zage: [132 122  84 131]
gam: [127 125 123 129]
per: [125 196 192 127]
fugas: [126 155 157 128]
Rirul: [132  74  77 131]
golar: [129 121 122 127]
kif: [126 155 153 127]
Pulu: [124 195 192 126]
tokag: [132 192 195 131]
[126 155 153 127]  kif
[195 192]  Pulu
then: [127 125]  [123]
then: [121 122]  [127]
then: [195 192]  [126]
then: [192 195]  [131]

kif: [122 154 134 184 122 126 123]
fugas: [182 158 166 124 182 177 146]
per: [158 128 164 155 158 140 139]
Mivit: [140 149  86 155 140 150 139]
tokag: [172 184 157 137 172 180 148]
Rirul: [143 144 147 132 143 156 119]
then: [158 128 164 155 158]  [140]
then: [ 86 155]  [140]
[180 148]  tokag

tokag: [139 143 147 129]
Mivit: [143 139 193 136]
gozu: [178 193 139 136]
[139 193 136]  Mivit
then: [143 147]  [129]
then: [143 139]  [193]
[139 143]  tokag

zage: [165  94 140 137 137  67 106  82  56 161 107 155  55 102  76  68  78 112
 126  73 139 147 136 175  72 116 169  98  78  68  59 196  65  56 102 140
 190  58]
fugas: [ 85 161  77 133 197  65 124  73 182 106 106 104  60  93 157 196 178 116
 160 105 159 113 178 138 119 161 135 111 111 135  65  87 197  93 181 135
  84 132]
golar: [119 159 168 111  69  87 137  89  91 168 137 153 105 106 181 139 148 195
 133  64 191 110 152  69  59 181  73 178 171 180 115  94  73 160 105 178
 114  87]
per: [171 105  62 111 187 151 110  81 123  91  95  87  81  99  94  58 104 102
  72  76 179 174 129 194 112  90 124 133  85 105 132 196 102 124 195  94
 158  60]
Mivit: [111 182  93 199 190 109 139 120  73  96 192 154 142  96  77  69 122 190
  76  99 141 179  71 168 125 162 131 111 111 174  59 115  90 177 144  60
  62 172]
gam: [ 85 161  77 133 197  65 124  73 182 106 106 104  60  93 157 196 178 116
 160 105 159 113 178 138 119 161 135  87 152 135  65 134  71 183 166 127
  75  83]
gozu: [ 69 120 167 138  74  64 157  60 147  85 167 126  84  63 145 154  82 196
 152 157 125 116 150 142  99 171 120 200  83  60  94  95 200  68 199 127
 112 153]
Pulu: [ 85 161  77 133 197  65 124  73 182 106 106 104  60  93 157 196 178 116
 160 105 159 113 178 138 119 161 135  87 152 135  65 134  71 183 166 127
  62 151]
[ 71 168 125 162 131 111 111 174  59 115  90]  Mivit
[111 182  93 199 190 109 139 120  73  96 192 154 142  96  77  69 122 190
  76  99 141 179  71 168 125 162 131 111 111 174  59 115  90 177 144  60
  62 172]  Mivit
[ 85 161  77 133 197  65 124  73 182 106 106 104  60  93 157 196 178 116
 160 105 159 113 178 138 119 161 135  87 152 135  65 134  71 183 166 127
  62 151]  Pulu
[ 62 111 187]  per
then: [136 175  72 116 169  98  78  68  59]  [196]
[ 85 161  77 133 197  65 124  73 182 106 106 104  60  93 157 196 178 116
 160 105 159 113 178 138 119 161 135  87 152 135  65 134  71 183 166 127
  75  83]  gam

gam: [182 130 146 123 113 206 124 123 128  58 155]
Pulu: [182 130 129 123 113 206 124 123 128  58 155]
fugas: [182 130 148 123 113 206 124 123 128  58 155]
[182 130 148 123 113 206 124 123 128  58 155]  fugas
then: [129 123 113 206 124 123 128  58]  [155]
[130 129 123 113 206 124 123]  Pulu

Mivit: [ 82 128 137 186 157  90 164 171  95]
per: [ 77 158  90 186  95 171 164 157 137]
gozu: [132 107 111 147 109 163 160 139 114]
Rirul: [139  98 106 103 147  96 165 124 113]
gam: [ 77 158  90 186  95 171  86 154  81]
kif: [163  65 162 116 150 176 175 162 171]
golar: [162  76 138 105 162 166 169 171 152]
Mes: [ 88 165 173 152 177 127  93  75 117]
Pulu: [ 79 139  86 176  81 187 114 173  77]
[ 90 186  95 171 164 157 137]  per
then: [93 75]  [117]
[177 127  93  75]  Mes

gozu: [121 100 131 113 119 125 156 115 154 153 123 169 135 136 112 139 147 102
 158  81 125 128 106 145  85 135 144 116 136 131 145 131  73]
per: [124 125 143 146 115 101 114 139 116 123 128 175 132 146  90 134  98 168
 131 168 140 103  66 104 128 115 156 151 132 122 103 108 158]
tokag: [143 171 118 133 138 147 140 125 111 146 182 149 129 122 125 162 139 118
 154 165 107 143 132  80 151 144 143 112 116 155 114 134 124]
Rirul: [171 147 137 129 109 158 126 145 113 142  91 107 126 139 134 118 106 107
 159 109 137  79 102 148 129 130 157 154  99 120 115 147 155]
gam: [184 156 102 106  98 101 114 139 116 123 128 175 132 146  90 134  98 168
 131 168 140 103 181 136 140 134  86 187  95 117 118 119 100]
golar: [ 80 125 118 144 130 125 140 133 133 140 145  96 146 185 156 102 106  98
  97 121 168 110 147 118 176 113 127 125 120 110 160 125 143]
kif: [128 141 118 144 130 125 140 133 133 140 145  96 146 185 156 102 106  98
  97 121 168 110 147 118 176 113 127 125 120 110 152 121  85]
[ 81 125]  gozu
[112 116 155 114 134 124]  tokag
[184 156 102 106  98 101 114 139 116 123 128 175 132 146  90 134  98 168
 131 168 140 103 181 136 140 134  86 187  95 117 118 119 100]  gam
[ 80 125 118 144 130 125 140 133 133 140 145  96 146 185 156 102 106  98
  97 121 168 110 147 118 176 113 127 125 120 110 160 125 143]  golar
[100 131 113 119 125 156 115 154 153 123 169 135]  gozu

tokag: [179 169  89  71]
Mivit: [177 163 113  61]
kif: [ 84  85 117  88]
zage: [172 165 110  60]
Rirul: [113 127 163  97]
per: [158 148 126  52]
Pulu: [167 158  70  83]
golar: [182 170  78  89]
[165 110]  zage
then: [127 163]  [97]
[167 158  70]  Pulu
then: [113 127]  [163]

zage: [162 127  94 127 129 121 108 131 120 134 127 147  94 131  91 102 123 142
 139 124 150 106 124 126  91 130 134 161 112 119 119 123 142 127 126 121
 161 127 135 133 132 146 116 142 123 154 100 112 136 126 122 141 141 114
 107 139 132 126 122]
fugas: [144 148 127 130 144 122 144 106 133 125 128 136 138 126 116 112 123 121
 124 123 132 106 104 122 148 108 125 127 128 128 133 136 125 126 136 120
 132 125 139 100 152 140 111 125 137 144 102 141 113 129 125 111 115 107
 146 120 121 134 132]
gozu: [146 134 124 127 108 131 129 121 120 140 127 131 110 130 115 110 118 144
 125 128 140 129 125 124 112 139 135 130 108 129 134 118 150 129 134 127
 136 129 124 123 111 134 151 142 133 143 117 119 133 149 138 153 137 129
 117 138 117 125 126]
Mes: [122 128 140 129 125  91 152 117 128  92 125  80 134 113 124 114 149 133
 125 121 118  94 144 115 146 110 153 121  94 159  93 101 108 123 103 110
 166 121 141 122 119 137  97  99 121 148 120 123 173 109 145 137 144 113
 135 117 123 149 131]
Pulu: [129 129 147 115 142 107 162 120 151 117 136 125 137 130 142 125 104 130
 116 121 117 149 116 131 135 138 143 111 109 127  94 120 126 140 131 138
 112 124 115 120 109 118 153 118 135 113 133 136 137 149 153 136 128 146
 148 110 105 121 125]
Rirul: [162 127  94 130  81 166 107 120 106 134 127 147  94 131  91 102 123 142
 139 124 150 106 124 126  91 130 134 161 112 119 174 123 142 127 126 121
 161 127 135 133 132 146 116 142 123 154 100 112 136 126 122 141 141 114
 107 139 132 126 122]
[118 153 118 135 113 133 136 137 149 153]  Pulu
[162 127  94 127 129 121 108 131 120 134 127 147  94 131  91 102 123 142
 139 124 150 106 124 126  91 130 134 161 112 119 119 123 142 127 126 121
 161 127 135 133 132 146 116 142 123 154 100 112 136 126 122 141 141 114
 107 139 132 126 122]  zage
[127 108 131 129 121 120]  gozu
[162 127  94 130  81 166 107 120 106 134 127 147  94 131  91 102 123 142
 139 124 150 106 124 126  91 130 134 161 112 119 174 123 142 127 126 121
 161 127 135 133 132 146 116 142 123 154 100 112 136 126 122 141 141 114
 107 139 132 126 122]  Rirul
then: [125 128 140 129 125]  [124]

Mes: [132 142 160 137 150 134 144 129]
Rirul: [130 143 151 142 151 136 148 128]
fugas: [125 147 132 135 172 142 140 130]
golar: [154 128 133 127 195 127 131 133]
Pulu: [154 135 134 151 139 138 159 141]
gozu: [126 151 148 128 179 133 138 128]
kif: [128 154 135 136 159 137 147 135]
gam: [126 151 135 134 192 132 136 132]
then: [128 154]  [135]
[135 136 159 137 147]  kif
then: [151 135 134]  [192]
[151 139 138 159]  Pulu
[125 147]  fugas
then: [130 143 151 142 151]  [136]
[154 135 134 151 139 138 159 141]  Pulu

zage: [ 99 111 132 144 127 155 128 159 145 139 143 152 170 133 159 152 138 134
 142 116 121 101 113 199 136 140 118 120 142 125 151 102 102 134 116 124
 159 102 134 125 111 145 101 142 169  75  77 141]
Mivit: [140 119 141 130 126 153 129 169 155 159 176 112 153 117 160 142 145 118
 113 141 131 101 109 168 118 143 117 108 167 147 139 127 105 140 139  88
 144 117 135 154  92 150 142 101 162  87  90 144]
Pulu: [163 118 133  99 140 154 128 176 152 141 180 125 118 110 160 117 132 114
 101 124 122  84 131 138 116 124 116 100 177 153 110 157 116 132 130 111
 158 118 139 142 117 151  92  79 155 116 108 126]
then: [113 141 131 101 109 168 118 143]  [117]
then: [151  92]  [79]
then: [101 142]  [169]
[132 144 127 155 128 159 145 139 143 152 170 133]  zage

